In the rows, zero is written as 128.
Each row of numbers belongs to one of the things below and depends on some of the facts about them. Some rows are named. Which thing is each other row?

There are 2 kinds of fact about the things: Θ, μ.
Θ(z488, c); Θ(z673, d); Θ(z463, b); Θ(z85, g); Θ(z179, b); Θ(z910, c); Θ(z88, b)
Θ(z868, f); Θ(z977, a); Θ(z31, d); Θ(z298, f); Θ(z165, c); Θ(z458, c); Θ(z388, f)
Θ(z222, a); Θ(z569, g); Θ(z474, g); Θ(z776, a); Θ(z854, f); Θ(z975, e); Θ(z80, f)
Θ(z167, c); Θ(z229, e); Θ(z756, c); Θ(z293, a); Θ(z749, d); Θ(z631, d); Θ(z841, b)
Θ(z936, b); Θ(z908, f); Θ(z187, b); Θ(z597, a); Θ(z929, f); Θ(z947, b); Θ(z247, d)
Θ(z236, b); Θ(z440, f); Θ(z617, a); Θ(z494, f); Θ(z297, f); Θ(z884, c); Θ(z217, e)
Θ(z150, c); Θ(z895, f); Θ(z512, b); Θ(z591, c); Θ(z960, e); Θ(z736, g); Θ(z983, b)
Θ(z174, c); Θ(z154, a); Θ(z272, e); Θ(z670, b); Θ(z153, d); Θ(z294, f); Θ(z520, e)
Θ(z459, d); Θ(z126, f); Θ(z472, c); Θ(z523, e); Θ(z490, c); Θ(z134, a); Θ(z28, f)
Θ(z63, c); Θ(z348, e); Θ(z508, d); Θ(z999, b); Θ(z369, c); Θ(z414, a); Θ(z561, e)
Θ(z726, a); Θ(z32, g); Θ(z545, e); Θ(z275, f); Θ(z107, b); Θ(z243, a); Θ(z486, b)
Θ(z683, e); Θ(z460, b); Θ(z303, b); Θ(z190, f); Θ(z832, e); Θ(z290, b); Θ(z327, a)
Θ(z588, g); Θ(z857, d); Θ(z846, a); Θ(z574, c); Θ(z23, g); Θ(z386, d); Θ(z224, a)
Θ(z69, a); Θ(z582, e); Θ(z808, a); Θ(z836, a); Θ(z954, e); Θ(z223, d); Θ(z693, e)
Θ(z113, d); Θ(z240, g); Θ(z338, a); Θ(z822, b); Θ(z809, a); Θ(z83, b); Θ(z916, g)
Θ(z859, f); Θ(z78, b); Θ(z144, d); Θ(z396, a); Θ(z44, g); Θ(z549, c); Θ(z645, b)
Θ(z374, c); Θ(z739, f); Θ(z654, e); Θ(z525, e); Θ(z653, b); Θ(z589, g); Θ(z606, e)
Θ(z404, b); Θ(z764, c); Θ(z819, a); Θ(z814, b); Θ(z121, b); Θ(z695, d); Θ(z674, c)
Θ(z555, c); Θ(z110, g); Θ(z122, g); Θ(z206, f); Θ(z82, b); Θ(z950, a); Θ(z785, f)
Θ(z157, e); Θ(z605, a); Θ(z831, b); Θ(z9, c); Θ(z927, d); Θ(z772, b); Θ(z991, g)
Θ(z478, b); Θ(z504, c); Θ(z230, d); Θ(z406, g); Θ(z287, f); Θ(z623, c); Θ(z400, b)
Θ(z299, d); Θ(z252, b); Θ(z877, a); Θ(z546, e); Θ(z509, d); Θ(z265, c); Θ(z397, c)
Θ(z232, c); Θ(z145, e); Θ(z911, g); Θ(z837, b); Θ(z444, d); Θ(z149, a); Θ(z553, b)
Θ(z928, e); Θ(z730, e); Θ(z557, a); Θ(z35, e); Θ(z675, a); μ(z88, z693); μ(z88, z884)
μ(z88, z78); μ(z88, z857); μ(z88, z83); μ(z88, z287); μ(z298, z110); μ(z298, z927); μ(z298, z836)
μ(z298, z232); μ(z298, z374); μ(z298, z561); μ(z474, z895); μ(z474, z386); μ(z474, z150); μ(z80, z222)
μ(z80, z549); μ(z80, z983); μ(z80, z726); μ(z80, z588); μ(z167, z458); μ(z167, z606); μ(z167, z508)
μ(z229, z126); μ(z749, z157); μ(z749, z327); μ(z749, z179); μ(z749, z589); μ(z749, z631); μ(z936, z553)
μ(z936, z916); μ(z936, z508); μ(z936, z134); μ(z187, z458); μ(z187, z520); μ(z187, z623); μ(z187, z154)
μ(z187, z32); μ(z597, z756); μ(z597, z673); μ(z597, z290); μ(z247, z623); μ(z247, z190); μ(z247, z589)
μ(z236, z31); μ(z236, z28); μ(z236, z545); μ(z236, z868); μ(z440, z303); μ(z440, z179); μ(z617, z673)
μ(z617, z490); μ(z617, z488); μ(z297, z739); μ(z297, z165); μ(z297, z546); μ(z217, z819); μ(z217, z841)
μ(z217, z78); μ(z217, z977); μ(z512, z854); μ(z512, z509); μ(z512, z243); μ(z512, z374); μ(z736, z293)
μ(z736, z545); μ(z272, z472); μ(z272, z846); μ(z272, z546); μ(z459, z910); μ(z459, z179); μ(z348, z463)
μ(z348, z819); μ(z348, z868); μ(z348, z374); μ(z348, z947); μ(z999, z369); μ(z999, z223); μ(z999, z28)
μ(z999, z591); μ(z999, z739); μ(z999, z557); μ(z414, z837); μ(z414, z683); μ(z414, z673); μ(z414, z525)
μ(z414, z294); μ(z275, z654); μ(z275, z78); μ(z275, z929); μ(z954, z582); μ(z954, z490); μ(z954, z165)
μ(z954, z588); μ(z113, z927); μ(z113, z623); μ(z113, z126); μ(z113, z69); μ(z113, z224); μ(z822, z832)
μ(z822, z910); μ(z822, z107); μ(z822, z928); μ(z822, z240); μ(z859, z645); μ(z859, z837); μ(z859, z222)
μ(z859, z589); μ(z859, z240); μ(z859, z287); μ(z144, z107); μ(z144, z808); μ(z144, z243); μ(z144, z546)
μ(z144, z929); μ(z144, z85); μ(z396, z31); μ(z44, z670); μ(z44, z832); μ(z44, z927); μ(z44, z569)
μ(z653, z28); μ(z653, z107); μ(z653, z776); μ(z404, z960); μ(z764, z819); μ(z764, z574); μ(z764, z165)
μ(z764, z868); μ(z814, z463); μ(z814, z293); μ(z814, z837); μ(z814, z303); μ(z814, z582); μ(z814, z63)
μ(z121, z110); μ(z121, z294); μ(z555, z486); μ(z555, z730); μ(z555, z832); μ(z555, z910); μ(z555, z157)
μ(z555, z557); μ(z122, z504); μ(z122, z589); μ(z122, z63); μ(z206, z444); μ(z206, z153); μ(z82, z991)
μ(z82, z582); μ(z82, z374); μ(z950, z486); μ(z950, z290); μ(z950, z232); μ(z950, z460); μ(z950, z588)
μ(z785, z252); μ(z785, z23); μ(z785, z494); μ(z785, z908); μ(z785, z224); μ(z785, z509); μ(z605, z338)
μ(z605, z154); μ(z605, z165); μ(z605, z388); μ(z831, z730); μ(z831, z836); μ(z831, z841); μ(z831, z63)
μ(z831, z975); μ(z9, z819); μ(z9, z857); μ(z9, z157); μ(z9, z32); μ(z772, z553); μ(z772, z854)
μ(z772, z928); μ(z772, z868); μ(z478, z645); μ(z478, z561); μ(z230, z695); μ(z230, z460); μ(z406, z623)
μ(z406, z397); μ(z406, z808); μ(z400, z444); μ(z400, z509); μ(z400, z726); μ(z400, z557); μ(z400, z153)
μ(z400, z947); μ(z299, z174); μ(z299, z386); μ(z299, z756); μ(z299, z683); μ(z299, z508); μ(z299, z290)
μ(z299, z63); μ(z877, z846); μ(z877, z809); μ(z877, z134); μ(z877, z561); μ(z265, z645); μ(z265, z303)
μ(z265, z683); μ(z265, z977); μ(z145, z693); μ(z145, z895); μ(z145, z78); μ(z145, z523); μ(z145, z674)
μ(z911, z458); μ(z911, z525); μ(z911, z509); μ(z911, z165); μ(z149, z294); μ(z35, z458); μ(z35, z776)
μ(z35, z134); μ(z35, z388); μ(z675, z960); μ(z675, z110); μ(z675, z240); μ(z675, z134); μ(z675, z374)
μ(z675, z975)

Some things and their rows:
[ 90 120 189 178 118 150 118 150 131 103 140 161 155 100  82  98  95 169
 142  62 140 142 156 123 186 167 144 141]: z739
[169 139 121 105 105 111  84 114  88 118 127  77  88 154 152 184 166 125
 101 163  87 104 137 123 112 102 152 105]: z265
[ 89 132 170 151 111 100 101 139 163 114  99 128 134  50 137 104 128 184
 134  88 152 155 182 165 172 228 135 121]: z388
[143 157 126 131 154 106  62 150 138 105 125 100  90  86 163 124 172 149
 161 123  87 107 148 145  82 127 158 129]: z35
[ 98 167 127 115 107  42 133  76 148 160  48 125  68 119 143 121 165 172
 108 126 126 131 127 165 137 182  71 119]: z458
[ 68 117 138 150 115 114 129  80 136 160 112 121 138 123 123  95 114 167
  94 149  98 165 151 161 101 177 126 142]: z31
[133 140 110 147 155 187  95 155 116  70 182 125 118 192  79 127 125 131
 132 120  83  77 102  75  86  61 166 161]: z236
[139 102 141  80 110 118  71 109  95 183 166  63 152 108 165 161 127 130
  99 182 122 141 160 137  50 109 184 135]: z749
[130 125 110 136 154 171 208 135 132 105 131 164 119 174 124 128 122  92
 129 126 144 122  91  93 154 110  97 119]: z460
[106 117 130 126 137 153 180 135 127 145 120 142 122 140 134 152 126 110
 128 142 166 137 115 125 149 107  95 115]: z836
[141 122 126 127 126 139 108 125 123 122 133  97  92 139 155 155 161 137
 127 173 116 132 141 132 111 130 133 111]: z149
[142 107 165 174 122 164 165 191 141  97 141 161 149 111 118 141  82 142
 145 109 196 144 153 123 216 182 104 104]: z294
[105 105 103 162 127 129 141 130 161 145 104 120 113 134 142 109 130 154
 130 175 133 168 151 142 147 201  85  98]: z508
[110 144 125 108 142 103 151 104 145 152 109 133  99 103 152 105 153 136
 149 112 144 110  97 134 111 115 115 146]: z252
[ 90 135 130 134 126 109 138 123 157 149  92 116 107 122 136  90 133 147
 145 117 139 135 100 150 132 157  83 133]: z154
[148  95 159 123  95 174 135 171 126 101 160 136 200 113  93 122  59  90
 142  99 182 135 133 108 228 140 127 114]: z287
[153 141 124 103 139 130 129 142 143 132 149 123 117 105 160 131 143 105
 156 123 137  99 110 137  91  90 135 148]: z229
[115 127  98  95 120  94 123 139 140 127 119 111 152 129 120  83 142 111
 134 102 115 139 102 130 147 124 126 131]: z654

Rows to name:
No name comes twice in this set of rows, the named rows included.
[165 112 168 129  73 154  20 170 128  90 187  82 179  83 113 104  94 135
 166  81 141 105 156 123 161 149 173 140] => z275
[155 166 110 129 113  91  65 118 128 113 116  84  42 135 149 157 183 158
 128 145  96  89 148 137  90 132 128 115] => z167
[133  93 141 125  76 121  99 175 133 112 136  98 177  81 108 112  99 128
 127  95 161 161 143 144 214 205 136 106] => z895
[158 127 191 133 116 155  46 170 136 118 178 119 146  55 155 149 111 158
 173  95 169  79 188 146 103 125 180 139] => z785
[137 124 197 157 112 175  91 167 121  91 190 149 164  98 102 141  98 146
 159  89 176  93 164 110 151 109 171 145] => z206
[101 100 143 118 112 131 164  98 147 202 107 141 134 109 166 128  99 132
 146 143 189 163 135 151  95 150  85 131] => z927
[106  82 114 102  90 125 124 119 123 167 125  91 167 139 104  92  80 122
 117 140 132 166 116 141 142 160  97 139] => z857
[ 89 130 141 143 134 123  96 117 103 120 131 103 120 144 121 123 146 164
 125 140  89 121 132 120  91 114 166 148] => z396
[129 119 147 104 110 113  65 119 142 201 141  81 111  73 201 146 134 159
 152 171 147 113 164 165  16 120 141 146] => z113
[188 127 130 150 158 122  70 132 156 109 153 167 133  94 144 135 133 150
 153 134  78 112 168 133  57 140 167 139] => z911
[175 112 196 149 117 167  81 184 117 108 201 121 144  60 154 188 119 142
 165 142 179  94 205 120 123 116 183 128] => z298
[123 113 164 138  82 158  96 171 159 113 145 133 186  85  94  79  79 139
 154  70 170 126 119 133 207 174 120 134] => z929
[ 91 145 152 107 110  59 161  61  91 186  78 128 115 130 120 146 132 137
  74 123 134 154 126 147 141 120 109 138] => z910
[152  99 113 138 134 129  60 137 113 140 165  69 107 117 183 171 151 158
 114 209 103 146 197 158  76 168 165  84] => z299
[213 113 150 128 161 162 109 140 131 127 176 171 171  99 150 161 105  92
 170 121 141  99 144 110  59  75 157 152] => z44

The same things again, as new rows of numbers:
Known rows:
[151 161  85 114 106 146 142  86 112 115 107 112 103 136 119 115 165 138
  95 142 130 120 137 127 117 117]: z950
[112  90 123 123 152 112 116 142 117 117 132 140 131 107 121 116 119 132
 131 118 135 143 140 129 150 116]: z486
[170 142  91  92 160 124 136  93 144 108 108 145 158 152 135 124 105 146
 113 136 112 174  72 159  90 143]: z82
[161 125 108 129 137 114 105 153 157 175  97 151 183 131 125 139 123 133
  93 131  97 173  77 137  81 148]: z374
[117 103 132 115 143 120 114 150 137 133 129 143 136 104 116 122 103 144
 117 108 123 160 112 147 139 132]: z947
[110 174 167 178  87 157 147 119 159  97 166 120 112 138 160 138  85 120
 173 154 121 135 115 146 106 165]: z275
[126 124 129 121 107 128  95 136 126 164 122 126 135 114 108 142 148 133
  89 125 133 105 117 107 125 118]: z809
[143 168 104 119 155 125 131  97 117  82 103 122 122 139 137 158 138 125
 125 194 148  73 144 106  98 115]: z122
[143 167  72 158 141 115 130  87 139  79 122 132 120 131 138 128 139 146
 133 195 132 110 132 138  75 106]: z265
[113 159 136 145 107 136  95 117 135 146 125 133 126  92 111 136 131 153
  97 144 142 106 117 119 126 108]: z977
[136 115 125  99 152 135 126 148 117 154 123 128 131 122 127 120 145 131
 126  96 126 139 124 137 151 132]: z509
[146 167 114 110  83 155 134 111 121 109 102  80 106 130 123 132 138 147
 104 135 104 134 125 135 132 144]: z396
[134 140 147 119 124 138 127 161 124 151 115 139 117  98 130 165 132 120
 122 131 153 107 130  97 135 123]: z32
[123 126 171 155 139 126 127 145 173 144 119 126 114 110 134 110 113 151
 121  90 114 185 127 172  90 160]: z868
[135 122 140 127 125 125 120 160 123 141 108 136 126 102 121 153 133 118
 112 132 141 127 137  96 141 114]: z569
[116  84 132 120 124 124 124 158 115 107 124 116 139 114 127 126 106 131
 124 107 115 145 142 122 168 141]: z107
[123 140 126 132 121 123 101 124 124 149 112 125 120  97 106 117 154 149
  83 125 140 117 132 118 121 104]: z293
[155 173  84 121  92 150 148  86 114 111 127 124  87 125 120 108 168 129
 108 136 135 121 139 130 128 107]: z617

Which thing is each row?
No name comes twice in this set of rows, the named rows included.
[142 187 122 104 138 160 165 132 150 125 116 100  67 106 138 123 132 177
 145 122 109 159  93 205  89 170] => z764
[141 135  99 117 149 123 130  96 133  75 128 136 152 149 137 134  97 144
 132 164 128 133 105 141 109 133] => z831
[114 105 116 134 184 104 102 107 130  91 118 148 139  98 116 109 122 151
 112 142 150 124 140 136 111  91] => z303
[141 140 129 112 141 153 185 124 128 116 152 116  58 149 146  93 144 125
 166  83 122 131 141 186  89 175] => z297
[119 115 124 126 158 110 105 136 142 125 129 156 137 103 122 122 105 145
 116 118 131 150 111 145 125 118] => z463
[120 128 142 123 141 127 121 156 126 125 108 111 136  97 125 126 131 148
 124 118 122 157 131 141 165 125] => z31
[175 126 109  80 143 141 144 118 141 116 113 125 154 167 131 129 105 136
 122 123  96 181  79 159 104 169] => z512
[116  96 155 158 123 122 130 158 144 122 129 113 115 124 135 113 120 122
 129  89 110 163 160 139 124 153] => z28
[131 122 110  69 128 162 160 127 105 106 184 118 118 161 148 147 109 107
 184 131 137  50 109 135 125 169] => z187
[149 129  88 109 147 118 122  94 132  86 130 146 172 162 142 139  98 126
 134 175 124 120  92 130  96 129] => z478
[146 120  97 104 133 132 138 111 134 100 128 130 161 163 143 136 106 125
 136 146  99 145  91 134 121 148] => z404

